Here is a tiny trained network, its code and every weight. The questions are about switching its units off for an input and a target symbol, where a switched-off unit gives its printed mean instead of its output.

import numpy as np


def w(rows, s, z=0):
    codes = np.array(rows[::2]) - 128.0
    scale = np.full(codes.shape[1], s)
    scale[-1] = z or s
    return codes * scale


def f(y):
    return np.maximum(y, 0)


def softmax(a):
    e = np.exp(a - a.max(-1, keepdims=True))
    return e / e.sum(-1, keepdims=True)


def log_softmax(a):
    a = a - a.max(-1, keepdims=True)
    return a - np.log(np.exp(a).sum(-1, keepdims=True))


def net(x, mask):
    ids = ['γλμστψ'.index(c) for c in x.split()]
    T = len(ids)
    res = E[ids] + P[:T]
    u = 0
    for l in range(2):
        r = res
        for j in range(3):
            rows = slice(4 * j, 4 * j + 4)
            q, k, v = (r @ M[l][rows].T for M in (Q, K, V))
            z = softmax(np.where(np.tri(T) > 0, q @ k.T / 4**0.5, -1e9)) @ v
            o = O[l][rows]
            res = res + np.where(mask[u + j], z, o[:, -1]) @ o[:, :-1]
        u += 3
        y = f(res @ A[l][:, :-1].T + A[l][:, -1])
        res = res + np.where(mask[u : u + 16], y, B[l][:, -1]) @ B[l][:, :-1]
        u += 16
    return log_softmax(res[-1] @ U[:, :-1].T + U[:, -1])


Q, K, V, O, A, B = {}, {}, {}, {}, {}, {}
E = w([
[112,161,121,107,172],'γ',
[29,135,121,161,128],'λ',
[101,168,104,110,130],'μ',
[39,70,102,231,216],'σ',
[110,98,74,127,251],'τ',
[117,124,202,116,234],'ψ',
],0.013)
P = w([
[155,103,57,161,115],'0',
[61,66,146,96,109],'1',
[182,138,106,212,133],'2',
[94,53,140,22,144],'3',
[254,143,120,164,158],'4',
[12,215,127,77,189],'5',
[210,231,155,209,179],'6',
[74,51,224,84,195],'7',
],0.011)
Q[0] = w([
[165,103,88,100,142],'L0H0',
[113,127,80,140,104],'L0H0',
[182,159,186,119,108],'L0H0',
[140,164,102,120,129],'L0H0',
[182,5,194,129,75],'L0H1',
[154,111,175,60,148],'L0H1',
[163,189,141,175,43],'L0H1',
[165,155,125,148,99],'L0H1',
[105,183,112,131,147],'L0H2',
[177,137,111,133,156],'L0H2',
[134,72,163,136,182],'L0H2',
[149,148,129,77,61],'L0H2',
],0.014)
K[0] = w([
[108,79,151,66,48],'L0H0',
[112,114,85,113,132],'L0H0',
[165,135,96,206,33],'L0H0',
[156,181,117,87,96],'L0H0',
[50,128,139,233,84],'L0H1',
[88,139,175,161,179],'L0H1',
[126,38,60,145,20],'L0H1',
[138,81,89,168,115],'L0H1',
[117,98,222,208,155],'L0H2',
[183,116,141,101,71],'L0H2',
[89,119,84,163,154],'L0H2',
[54,176,108,135,9],'L0H2',
],0.011)
V[0] = w([
[90,62,135,186,89],'L0H0',
[195,108,102,117,154],'L0H0',
[156,102,144,157,83],'L0H0',
[19,117,199,114,162],'L0H0',
[97,179,217,178,82],'L0H1',
[76,50,190,238,129],'L0H1',
[104,123,254,84,174],'L0H1',
[236,135,184,90,190],'L0H1',
[135,211,135,163,126],'L0H2',
[96,86,110,92,114],'L0H2',
[88,124,120,59,105],'L0H2',
[81,220,91,116,59],'L0H2',
],0.0089)
O[0] = w([
[123,144,79,101,109,132],'L0H0',
[133,131,143,166,177,139],'L0H0',
[128,100,116,136,123,61],'L0H0',
[101,153,121,116,97,222],'L0H0',
[120,127,95,87,10,42],'L0H1',
[156,147,94,79,165,153],'L0H1',
[123,210,118,72,103,187],'L0H1',
[80,169,128,110,118,178],'L0H1',
[124,84,155,116,137,95],'L0H2',
[116,151,100,111,111,126],'L0H2',
[130,90,133,135,180,78],'L0H2',
[130,68,140,103,148,2],'L0H2',
],0.011,0.0079)
A[0] = w([
[123,166,91,99,99,253],'L0N0',
[165,59,116,161,129,173],'L0N1',
[176,140,197,132,119,121],'L0N2',
[104,148,164,103,101,43],'L0N3',
[161,162,94,181,115,36],'L0N4',
[207,147,143,106,187,230],'L0N5',
[108,152,127,50,77,23],'L0N6',
[111,162,177,168,109,163],'L0N7',
[136,1,110,64,136,110],'L0N8',
[117,174,112,118,146,220],'L0N9',
[164,132,141,126,135,235],'L0N10',
[155,142,132,120,124,196],'L0N11',
[189,48,142,128,159,78],'L0N12',
[105,153,88,118,162,97],'L0N13',
[153,185,71,192,139,146],'L0N14',
[190,131,209,56,129,79],'L0N15',
],0.011,0.0033)
B[0] = w([
[122,98,188,201,133,201],'L0N0',
[85,68,178,152,91,149],'L0N1',
[137,112,34,123,103,139],'L0N2',
[173,83,61,138,109,159],'L0N3',
[182,141,106,144,121,161],'L0N4',
[122,141,141,192,110,212],'L0N5',
[154,121,92,129,58,177],'L0N6',
[153,73,101,68,121,185],'L0N7',
[107,84,126,3,136,137],'L0N8',
[93,84,100,138,116,252],'L0N9',
[47,108,93,184,68,152],'L0N10',
[104,120,128,146,132,147],'L0N11',
[145,74,159,148,101,144],'L0N12',
[140,108,102,85,88,221],'L0N13',
[181,113,141,145,52,239],'L0N14',
[154,159,81,156,83,144],'L0N15',
],0.0079,0.013)
Q[1] = w([
[65,134,59,83,122],'L1H0',
[84,90,185,9,157],'L1H0',
[136,197,214,214,135],'L1H0',
[119,138,180,108,132],'L1H0',
[46,144,122,16,108],'L1H1',
[186,128,224,173,8],'L1H1',
[160,253,192,28,145],'L1H1',
[42,206,44,91,163],'L1H1',
[99,147,41,144,67],'L1H2',
[168,130,182,113,153],'L1H2',
[118,128,180,177,239],'L1H2',
[156,178,149,117,173],'L1H2',
],0.0075)
K[1] = w([
[79,196,43,134,99],'L1H0',
[204,208,83,107,108],'L1H0',
[151,88,153,196,158],'L1H0',
[178,168,151,125,145],'L1H0',
[94,164,78,62,63],'L1H1',
[123,2,172,107,62],'L1H1',
[190,176,153,109,54],'L1H1',
[116,222,93,187,127],'L1H1',
[177,213,101,142,79],'L1H2',
[81,18,140,67,169],'L1H2',
[87,112,149,155,178],'L1H2',
[102,94,181,43,178],'L1H2',
],0.0081)
V[1] = w([
[52,131,153,41,115],'L1H0',
[97,141,161,176,118],'L1H0',
[124,85,141,119,116],'L1H0',
[113,190,107,67,139],'L1H0',
[69,96,158,132,156],'L1H1',
[90,129,7,156,174],'L1H1',
[140,181,157,165,129],'L1H1',
[167,155,83,168,102],'L1H1',
[158,148,167,83,111],'L1H2',
[75,197,147,125,134],'L1H2',
[106,158,162,111,166],'L1H2',
[87,83,166,107,120],'L1H2',
],0.013)
O[1] = w([
[77,182,172,140,80,51],'L1H0',
[43,15,144,124,140,167],'L1H0',
[109,150,137,143,190,165],'L1H0',
[138,91,117,82,77,6],'L1H0',
[139,146,106,203,104,150],'L1H1',
[188,47,190,71,145,200],'L1H1',
[87,26,77,172,120,102],'L1H1',
[181,2,135,124,189,172],'L1H1',
[149,135,88,182,194,55],'L1H2',
[47,42,124,103,119,86],'L1H2',
[88,73,57,82,77,46],'L1H2',
[111,190,111,184,121,80],'L1H2',
],0.0072,0.016)
A[1] = w([
[226,173,221,50,161,173],'L1N0',
[173,13,172,154,112,41],'L1N1',
[143,125,189,206,93,48],'L1N2',
[185,120,76,172,56,232],'L1N3',
[215,162,134,80,153,85],'L1N4',
[88,140,144,79,236,191],'L1N5',
[139,58,120,67,129,164],'L1N6',
[61,51,160,148,79,176],'L1N7',
[168,151,254,124,19,95],'L1N8',
[83,147,67,109,62,200],'L1N9',
[115,71,71,214,71,255],'L1N10',
[72,204,253,107,132,185],'L1N11',
[145,144,122,144,132,101],'L1N12',
[202,142,135,232,231,135],'L1N13',
[112,151,200,129,167,239],'L1N14',
[33,136,129,173,155,131],'L1N15',
],0.0086,0.0037)
B[1] = w([
[108,66,125,128,45,170],'L1N0',
[141,179,101,76,193,198],'L1N1',
[84,179,61,162,75,162],'L1N2',
[149,125,253,130,98,150],'L1N3',
[107,94,109,133,76,147],'L1N4',
[117,140,203,54,71,152],'L1N5',
[51,224,159,213,139,164],'L1N6',
[213,125,127,164,102,155],'L1N7',
[179,166,30,141,145,171],'L1N8',
[28,100,75,68,120,144],'L1N9',
[148,32,22,123,82,163],'L1N10',
[233,151,130,117,184,168],'L1N11',
[145,172,154,91,98,141],'L1N12',
[50,149,141,53,102,252],'L1N13',
[170,68,131,135,143,160],'L1N14',
[104,82,154,182,141,140],'L1N15',
],0.0062,0.031)
U = w([
[118,130,254,117,154,250],'γ',
[56,190,136,141,158,25],'λ',
[180,167,111,127,168,4],'μ',
[11,133,64,132,54,200],'σ',
[123,158,44,97,209,40],'τ',
[223,67,92,202,128,182],'ψ',
],0.0091,0.0037)

Each question gives the input, a string of symbols that net reads in full, and the target symbol t.
The units are the heads (4 rows each of Q, K, V and O) and the neurons (one row each of A and B). Each row of codes is followed by its name. A weight is (code - 128) times the scale printed after its matrix; where a second scale follows, it is the last column's (O, A, B and U).
mask holds one flag per unit, layer by layer, with each layer's heads first. A switched-off unit (its flag False) gives its mean, the last column of its rows in O or B, instead of its output. The means were averaged over made-up inputs and are rounded, as every weight is.
A unit's drop is (log p(t) with every unit on - log p(t) with that unit switched off) / (log p(t) with every unit on - log p(t) with every unit switched off).
The circuit of an input: a set's keep is (log p(t) with only the set's units on - log p(t) with every unit switched off) / (log p(t) with every unit on - log p(t) with every unit switched off). Starting from the 12 units with the biggest drops (on a tie, the unit counted first), units are removed one at a time, each time the one whose removal leaves the highest keep (on an exact tie, the one counted first), for as long as the keep stays at least 0.8.
circuit, biggest first: the units of the circuit, biggest drop first
top k neurons: the k neurons with the biggest drops, biggest first
k most important neurons of layer l: the k neurons of layer l with the biggest drops, biggest first
which heads matter: for each layer, one digit per head in row order, 1 if its drop is at least 0.15 and else 0, layers parted by /
input τ μ γ σ, target ψ: circuit, biggest first -> [L1N13]
input μ τ τ γ σ τ γ, target λ: which heads matter -> 111 / 110
input ψ τ γ, target ψ: 2 most important neurons of layer 1 -> [L1N13, L1N10]
input τ σ σ ψ τ ψ τ μ, target σ: 2 most important neurons of layer 0 -> [L0N14, L0N6]
input τ γ σ λ, target ψ: 2 most important neurons of layer 1 -> [L1N13, L1N1]
input τ σ λ ψ, target σ: circuit, biggest first -> [L0H1, L1H0]
input μ ψ τ τ τ τ τ, target λ: top 2 neurons -> [L0N8, L0N14]
input λ τ λ τ τ ψ τ, target μ: top 3 neurons -> [L0N14, L0N8, L1N11]
input τ λ τ σ σ, target τ: 3 most important neurons of layer 1 -> [L1N13, L1N1, L1N10]
input γ τ τ μ λ τ ψ ψ, target σ: which heads matter -> 010 / 000
input γ τ τ σ μ, target σ: which heads matter -> 111 / 010
input μ τ σ τ τ λ τ, target λ: top 3 neurons -> [L0N14, L0N8, L0N1]
input τ τ ψ μ σ τ ψ σ, target σ: top 3 neurons -> [L1N9, L0N6, L1N1]
input λ λ σ, target μ: 3 most important neurons of layer 1 -> [L1N11, L1N8, L1N13]
input τ τ τ τ ψ, target τ: which heads matter -> 110 / 110
input τ τ γ τ τ, target τ: circuit, biggest first -> [L0H1, L1H0, L1N13, L0H0]
input τ σ τ γ, target γ: 2 most important neurons of layer 0 -> [L0N7, L0N14]
input ψ τ λ, target ψ: which heads matter -> 000 / 100
input σ τ ψ μ σ τ λ, target γ: 2 most important neurons of layer 0 -> [L0N1, L0N12]
input τ τ τ γ μ, target τ: most important neuron of layer 0 -> [L0N5]
input σ μ μ, target γ: which heads matter -> 010 / 110
input τ λ λ, target τ: top 2 neurons -> [L1N13, L1N1]
input ψ τ τ σ ψ, target ψ: top 2 neurons -> [L1N13, L0N5]
input λ τ λ, target μ: top 3 neurons -> [L0N8, L1N11, L0N1]
input μ μ σ, target λ: top 3 neurons -> [L0N8, L1N13, L0N1]
input τ μ τ λ, target γ: top neuron -> [L0N7]
input ψ τ σ σ τ τ ψ γ, target σ: top 2 neurons -> [L0N6, L1N9]
